Here is a tiny trained network, its code and every weight. The questions are about switching its units off for an input and a class, where a switched-off unit gives its printed mean instead of its output.

import numpy as np


def w(rows, s, z=0):
    codes = np.array(rows[::2]) - 128.0
    scale = np.full(codes.shape[1], s)
    scale[-1] = z or s
    return codes * scale


def f(y):
    return np.maximum(y, 0)


def log_softmax(a):
    a = a - a.max(-1, keepdims=True)
    return a - np.log(np.exp(a).sum(-1, keepdims=True))


def net(x, mask):
    res = np.array(x, float).reshape(1, 4) / 4 @ E
    y = f(res @ A[0][:, :-1].T + A[0][:, -1])
    res = res + np.where(mask, y, B[0][:, -1]) @ B[0][:, :-1]
    return log_softmax(res[-1] @ U[:, :-1].T + U[:, -1])


A, B = {}, {}
E = w([
[39,127,77],'x0',
[74,189,124],'x1',
[10,79,198],'x2',
[106,132,226],'x3',
],0.012)
A[0] = w([
[170,197,21,190],'n0',
[200,146,103,79],'n1',
[45,172,102,40],'n2',
[111,30,150,113],'n3',
[96,179,107,242],'n4',
[246,179,152,165],'n5',
[210,155,205,193],'n6',
[191,174,34,255],'n7',
[118,123,201,93],'n8',
[91,96,201,96],'n9',
[146,214,79,197],'n10',
[89,67,92,198],'n11',
[142,147,187,159],'n12',
],0.013,0.0068)
B[0] = w([
[145,183,177,238],'n0',
[135,133,51,179],'n1',
[136,8,40,172],'n2',
[219,47,167,167],'n3',
[86,125,180,187],'n4',
[93,240,57,217],'n5',
[30,212,12,197],'n6',
[194,255,167,250],'n7',
[21,74,136,160],'n8',
[87,92,228,175],'n9',
[161,157,214,202],'n10',
[183,47,151,184],'n11',
[5,187,169,162],'n12',
],0.0082,0.018)
U = w([
[249,77,102,16],'0',
[17,215,162,47],'1',
[193,176,210,253],'2',
[180,194,11,201],'3',
[49,83,41,95],'4',
[131,90,236,35],'5',
[85,225,203,170],'6',
],0.011,0.0072)

Each question gives the input, the list of numbers given to net, and the class t.
The units are the neurons (one row each of A and B). Each row of codes is followed by its name. A weight is (code - 128) times the scale printed after its matrix; where a second scale follows, it is the last column's (A, B and U).
mask holds one flag per neuron, in row order. A switched-off neuron (its flag False) gives its mean, the last column of its row in B, instead of its output. The means were averaged over made-up inputs and are rounded, as every weight is.
A unit's drop is (log p(t) with every unit on - log p(t) with that unit switched off) / (log p(t) with every unit on - log p(t) with every unit switched off).
The circuit of an input: a set's keep is (log p(t) with only the set's units on - log p(t) with every unit switched off) / (log p(t) with every unit on - log p(t) with every unit switched off). Starting from the 12 units with the biggest drops (on a tie, the unit counted first), units are removed one at a time, each time the one whose removal leaves the highest keep (on an exact tie, the one counted first), for as long as the keep stays at least 0.8.
units of the circuit, in order: the units of the circuit, biggest drop first
most important unit: the unit with the biggest drop
top k neurons: the k neurons with the biggest drops, biggest first
drop of u: that unit's drop, to one decimal
input [6,3,1,2], class 4: units of the circuit, in order	(n7; n2)
input [-1,3,5,-7], class 4: units of the circuit, in order	(n7; n0)
input [3,-6,-2,-4], class 2: units of the circuit, in order	(n6)
input [-8,0,7,-4], class 5: units of the circuit, in order	(n5; n7)
input [7,4,-7,3], class 2: units of the circuit, in order	(n6; n5)
input [8,-6,-1,-3], class 2: units of the circuit, in order	(n6; n5)
input [-3,7,-8,-4], class 6: units of the circuit, in order	(n10; n0; n5)
input [7,-7,-7,-2], class 2: top 2 neurons	(n6; n0)
input [8,8,-4,-2], class 2: units of the circuit, in order	(n6; n5; n10)
input [7,6,2,8], class 4: units of the circuit, in order	(n2; n7)
input [-1,0,2,5], class 1: units of the circuit, in order	(n7; n8)
input [8,1,-8,8], class 2: top 2 neurons	(n6; n12)
input [4,-5,-5,7], class 1: units of the circuit, in order	(n7; n6)
input [8,8,8,-1], class 4: units of the circuit, in order	(n2)
input [8,5,-1,3], class 4: units of the circuit, in order	(n2; n7)
input [-3,0,1,-3], class 3: units of the circuit, in order	(n9; n10)
input [1,-2,1,0], class 5: units of the circuit, in order	(n7; n5)
input [2,6,-3,-7], class 6: top 2 neurons	(n3; n4)
input [2,2,-3,6], class 1: top 2 neurons	(n7; n0)
input [0,7,-7,-3], class 6: most important unit	n5
input [-6,-2,8,8], class 1: top 4 neurons	(n6; n12; n8; n11)
input [-7,2,7,5], class 1: top 2 neurons	(n6; n12)
input [2,7,5,-7], class 4: top 2 neurons	(n2; n7)
input [2,4,2,1], class 4: top 2 neurons	(n7; n0)
input [6,-1,4,-2], class 4: drop of n10	0.2
input [2,-5,2,-5], class 0: drop of n6	0.1
input [-3,-6,-3,6], class 1: drop of n12	0.3
input [-5,5,-5,-6], class 6: drop of n9	-0.3
input [6,6,5,-2], class 4: most important unit	n2
